[140 134  67 117 196  86] = (43)
[132 100 104 113  81 155] = (6)
[ 97 121 143 117 172 135] = (18)
[ 71 100 104 113  81 155] = (143)
[132 100 104 113 109 155] = (66)
[ 97 121 143 117  81 135] = (179)
chg (143): [ 71 100 104 113  81 156] -> 6, [155]
chg (66): [131 100 104 113 109 155] -> 1, [132]
chg (143): [ 71  99 104 113  81 155] -> 2, [100]
chg (143): [ 71 100 104 113  82 155] -> 5, [81]
chg (6): [133 100 104 113  81 155] -> 1, [132]
chg (43): [140 134  66 117 196  86] -> 3, [67]
chg (143): [ 70 100 104 113  81 155] -> 1, [71]

[138 152 142  87 159 116 156 120 145 174 147 126]  (66)
[123 121 137 110 159 190 141 169 116 143 119 139]  (11)
[121 132 153 140 178 141 111 120  93 119 124 179]  (143)
[129 142 100 104  94 128  81 134 110 135 127  85]  (179)
[133 152 148 104 131 116 126  92 163 174 130  99]  (7)
[123 121 137 110 159 190 141 169 116 143 119 112]  (133)
[118 149 116 122  85 104 149 155 151  88 127 159]  (75)
[117 145 158 157 178 159 111 120 110 127  99 146]  (160)
[126 118 148 175 159 116  81 134 104 119 113 153]  (6)
[120 128 116 134  76 122 149 162 157  88 124 146]  (124)
[120 142 110 122  85 116 164 141 151  80 130 153]  (18)
[124 156 105 140  94  97  89 162 110 111 116 112]  (43)
chg (75): [118 149 115 122  85 104 149 155 151  88 127 159] -> 3, [116]
chg (11): [123 121 137 110 159 190 141 169 116 143 119 138] -> 12, [139]
chg (66): [138 152 142  87 159 116 156 120 146 174 147 126] -> 9, [145]
chg (6): [126 118 148 176 159 116  81 134 104 119 113 153] -> 4, [175]
chg (43): [124 156 105 140  94  96  89 162 110 111 116 112] -> 6, [97]
chg (143): [121 132 153 140 178 141 111 121  93 119 124 179] -> 8, [120]
chg (43): [124 156 105 140  94  97  89 162 110 111 116 111] -> 12, [112]

[134 131 134 129 115 130 121 143]  (43)
[114 123 120 134 125 121 136 118]  (133)
[ 88 104 104 107 176 149 142 116]  (6)
[124 140 122 129 115 143 111 154]  (179)
[151 105 135 111 150 100 141 146]  (7)
[104 129  82 170  76 128 143 101]  (66)
[106  91 138  76 198 152 132 151]  (124)
[129 126 143 130  97 143 118 146]  (18)
[ 97 124 110 136 130 146 137  97]  (75)
[126 123 120 134 125 121 136 118]  (11)
chg (66): [104 129  83 170  76 128 143 101] -> 3, [82]
chg (124): [106  91 139  76 198 152 132 151] -> 3, [138]
chg (75): [ 97 124 111 136 130 146 137  97] -> 3, [110]
chg (11): [126 123 120 134 125 120 136 118] -> 6, [121]
chg (133): [114 123 120 134 125 121 136 119] -> 8, [118]
chg (43): [134 131 134 129 115 130 122 143] -> 7, [121]
chg (124): [106  91 138  77 198 152 132 151] -> 4, [76]

[144 140 141 107 116 120 142  96 143  76 144 117  93 145 137 156] = (179)
[144 140 141 107 104 120 142  96 143  76 144 117  93 162 137 156] = (11)
[144 140 141 118 104 120 142  96 143  76 144 117  93 162 137 156] = (75)
[104 110 108 159 164 140 107 176 106 205 105 145 180  77 115  85] = (7)
chg (179): [144 140 141 107 116 120 142  96 143  76 144 117  93 145 136 156] -> 15, [137]
chg (7): [104 110 108 159 164 140 107 176 106 205 105 145 180  77 115  86] -> 16, [85]
chg (179): [144 140 141 107 116 120 142  96 143  76 144 117  92 145 137 156] -> 13, [93]
chg (179): [144 140 141 107 116 119 142  96 143  76 144 117  93 145 137 156] -> 6, [120]
chg (11): [144 140 140 107 104 120 142  96 143  76 144 117  93 162 137 156] -> 3, [141]

[136 136 139 143 138 138]  (179)
[ 90 171  97  63  69 130]  (160)
[155 144 153 155 157 149]  (18)
[107 117 130 126 143 109]  (6)
[132 135 119 114 111 133]  (124)
[132 135 119 114 111 112]  (7)
[128 126 116 117 108 129]  (43)
chg (18): [155 145 153 155 157 149] -> 2, [144]
chg (124): [132 135 119 114 111 132] -> 6, [133]
chg (18): [155 144 153 156 157 149] -> 4, [155]

[133 127 133 131 130] = (18)
[129 128 129 128 127] = (124)
[125 128 122 129 131] = (75)
[128 128 123 127 127] = (6)
[129 128 119 127 127] = (179)
[129 128 125 126 126] = (143)
[129 128 129 128 129] = (7)
[125 128 122 129 129] = (133)
[133 129 133 131 130] = (11)
[128 127 136 130 131] = (43)
chg (7): [129 128 129 128 128] -> 5, [129]
chg (18): [133 127 133 131 131] -> 5, [130]

[164  80 154 159] : (18)
[142  80 142 122] : (143)
[160  66 115 104] : (75)
[131 160 130 131] : (179)
[159  78 126 105] : (11)
[130 106  93  77] : (133)
[146  84 161 150] : (43)
[129  90 157 142] : (6)
[129 105  87  54] : (160)
[140 142 118 114] : (7)
[130 157 120 117] : (66)
[139 102 144 125] : (124)
chg (66): [130 158 120 117] -> 2, [157]
chg (11): [159  79 126 105] -> 2, [78]
chg (66): [130 157 120 116] -> 4, [117]

[128 141 139 172 101 129 133 115 183 152 108 141 189 102 132 131 141 166
 129 130 126 127 120 105 136 107 144 162 142  93 123 130] -> (143)
[120 184 136 151 129 128 130 126 163 137 126 139 172 127 131 127 136 152
 127 131 119 114 115 181 129 121 150  91 135 200 120 139] -> (75)
[128 111 139 172 116 129 133 121 183 152 108 141 189 102 132 131 141 166
 129 130 126 127 120 105 136 107 144 162 139  93 123 130] -> (124)
chg (124): [128 111 139 172 116 129 133 121 183 152 109 141 189 102 132 131 141 166
 129 130 126 127 120 105 136 107 144 162 139  93 123 130] -> 11, [108]
chg (124): [128 111 139 172 116 129 133 121 183 152 108 141 189 102 132 131 141 166
 129 130 126 127 119 105 136 107 144 162 139  93 123 130] -> 23, [120]
chg (143): [128 141 139 172 101 129 133 115 183 152 108 141 189 102 132 131 141 166
 129 130 126 127 120 105 136 107 145 162 142  93 123 130] -> 27, [144]
chg (75): [120 184 136 151 129 128 130 126 163 137 126 139 172 127 131 127 136 152
 127 131 119 114 115 181 129 121 150  91 135 200 121 139] -> 31, [120]
chg (75): [120 184 136 150 129 128 130 126 163 137 126 139 172 127 131 127 136 152
 127 131 119 114 115 181 129 121 150  91 135 200 120 139] -> 4, [151]

[111  90 164 123 171 111 116 149 119 104] : (6)
[145  92 167 116 169 109 166 137 102 141] : (66)
[189 129 131 107 155 142 154 120 142 152] : (179)
[146 117 118 159 104 105 107 166 146  90] : (43)
[189 129 131 107 155 142 154 162 142 152] : (133)
[169 110 151 153 134 144 163  99 120 128] : (124)
[173 122 129 148 142 143 125 133 143  95] : (7)
[164 104 161 118 170 133 150 122 126 137] : (18)
[108 109 136 132 142 111 123 143 117 107] : (11)
chg (133): [189 129 131 107 155 142 154 162 142 153] -> 10, [152]
chg (7): [173 122 129 148 142 143 125 133 144  95] -> 9, [143]
chg (18): [164 104 161 118 170 132 150 122 126 137] -> 6, [133]
chg (11): [108 109 136 133 142 111 123 143 117 107] -> 4, [132]
chg (43): [146 117 118 159 104 105 107 165 146  90] -> 8, [166]
chg (11): [108 109 136 132 142 111 124 143 117 107] -> 7, [123]

[152 132 181 104 143 145  86] -> (11)
[140 133  90 131 139 126 140] -> (66)
[ 68 130 142 117 135 132 190] -> (75)
chg (75): [ 67 130 142 117 135 132 190] -> 1, [68]
chg (75): [ 68 130 142 117 134 132 190] -> 5, [135]
chg (66): [140 133  90 132 139 126 140] -> 4, [131]
chg (66): [140 133  90 131 140 126 140] -> 5, [139]

[132 114 149 129]  (7)
[132 114 189  84]  (6)
[119 138 139  83]  (75)
[132 114 149 138]  (18)
chg (6): [132 114 189  85] -> 4, [84]
chg (75): [120 138 139  83] -> 1, [119]
chg (7): [132 114 148 129] -> 3, [149]

[108 120 164 129] = (143)
[146 164 160 157] = (43)
[161 162 136  82] = (11)
[108 120 111 129] = (133)
[158 156 159 155] = (6)
[ 87 111  93 128] = (7)
[ 68 114  83 143] = (124)
[146 164 160 130] = (75)
[150 135 148 120] = (66)
[164 159 165 161] = (160)
chg (143): [108 121 164 129] -> 2, [120]
chg (124): [ 68 114  84 143] -> 3, [83]
chg (143): [109 120 164 129] -> 1, [108]
chg (124): [ 68 115  83 143] -> 2, [114]
chg (66): [150 136 148 120] -> 2, [135]

[103 145 164  93  83 118 117 129 114 143 111 131 135 159 107 108 173 141
 160 115 147 126 122 121 141 147 122 125 174 136 124 151  99]  (6)
[119 150 170 101  83  93 116 122 124 100 108 156 138 162 101  88 187 159
 146 138 135  94 104  96 131 156 121 112 139 156 149 157 134]  (133)
[111 124 162 128 127 157 147 107 139 102 171 150 147 113 124 110 103 147
 128 125 103  87 159  98 112 166 135 106 150 130 167 167 176]  (160)
[118 119 158 118 125 149 147 102 143 101 174 149 142 116 118  99  99 146
 117 130 106  89 157 103 114 168 141 100 158 135 162 163 157]  (75)
[116 153 161  95  89  87 106 132 128  99 104 147 139 167 110  95 192 165
 151 120 128 106 105  98 147 142 143 108 179 106 127 162  79]  (124)
[119 150 170 101  83  93 116 122 124 100 108 156 138 162 101  88 187 159
 146 138 135  94 104 104 132 133 133  96 174 101 122 160  86]  (66)
[101 143 163  93  83 118 116 127 112 145 112 132 136 157 106 107 173 141
 161 117 146 128 122 121 143 146 122 125 175 137 124 152 101]  (18)
chg (160): [111 124 162 128 127 157 148 107 139 102 171 150 147 113 124 110 103 147
 128 125 103  87 159  98 112 166 135 106 150 130 167 167 176] -> 7, [147]
chg (160): [111 124 162 128 127 157 146 107 139 102 171 150 147 113 124 110 103 147
 128 125 103  87 159  98 112 166 135 106 150 130 167 167 176] -> 7, [147]
chg (133): [119 150 170 101  83  93 116 122 124 100 108 156 138 162 101  88 187 159
 146 138 135  94 104  96 131 156 121 112 139 156 148 157 134] -> 31, [149]
chg (18): [101 143 163  93  83 118 116 127 112 145 112 132 135 157 106 107 173 141
 161 117 146 128 122 121 143 146 122 125 175 137 124 152 101] -> 13, [136]
chg (124): [116 153 161  95  89  87 106 132 128  99 104 147 139 167 110  95 192 165
 151 119 128 106 105  98 147 142 143 108 179 106 127 162  79] -> 20, [120]

[109 111 150 152 107 100 110 115 139 108 131 111 128 113 140 127 141 132
 110] -> (75)
[109 111 150 152 107 100 110 115 139 108 131 111 128 113 140 127 141 132
 150] -> (160)
[153 144 116 141 154 128 157 152 116 122 117 142 127 127 108 126 109 117
  99] -> (124)
[136 113 159 202 129  91 133 137 125  99 129 117 134 134 127 128 126 128
 133] -> (66)
[163 132 173 148 154 114 163 151 112 118 110 129 126 121 102 129 103 109
  98] -> (179)
[131 142 188 106 120 140 128 139 132 134 127 144 127 105 134 134 132 132
 128] -> (18)
[141 140 152 110 140 142 147 135 127 140 125 141 129 119 117 133 120 118
 114] -> (11)
[122 119  61 135 134 132 124 123 133 109 129 121 129 161 131 129 131 130
 125] -> (43)
chg (11): [141 140 151 110 140 142 147 135 127 140 125 141 129 119 117 133 120 118
 114] -> 3, [152]
chg (124): [153 144 116 141 154 128 157 152 116 122 117 142 127 127 107 126 109 117
  99] -> 15, [108]
chg (66): [136 113 159 202 129  92 133 137 125  99 129 117 134 134 127 128 126 128
 133] -> 6, [91]
chg (11): [141 140 152 110 140 142 147 135 127 140 125 141 128 119 117 133 120 118
 114] -> 13, [129]
chg (43): [122 119  61 135 134 132 124 123 133 109 128 121 129 161 131 129 131 130
 125] -> 11, [129]
chg (11): [141 140 152 110 140 142 147 135 127 140 125 141 129 119 117 133 120 118
 115] -> 19, [114]

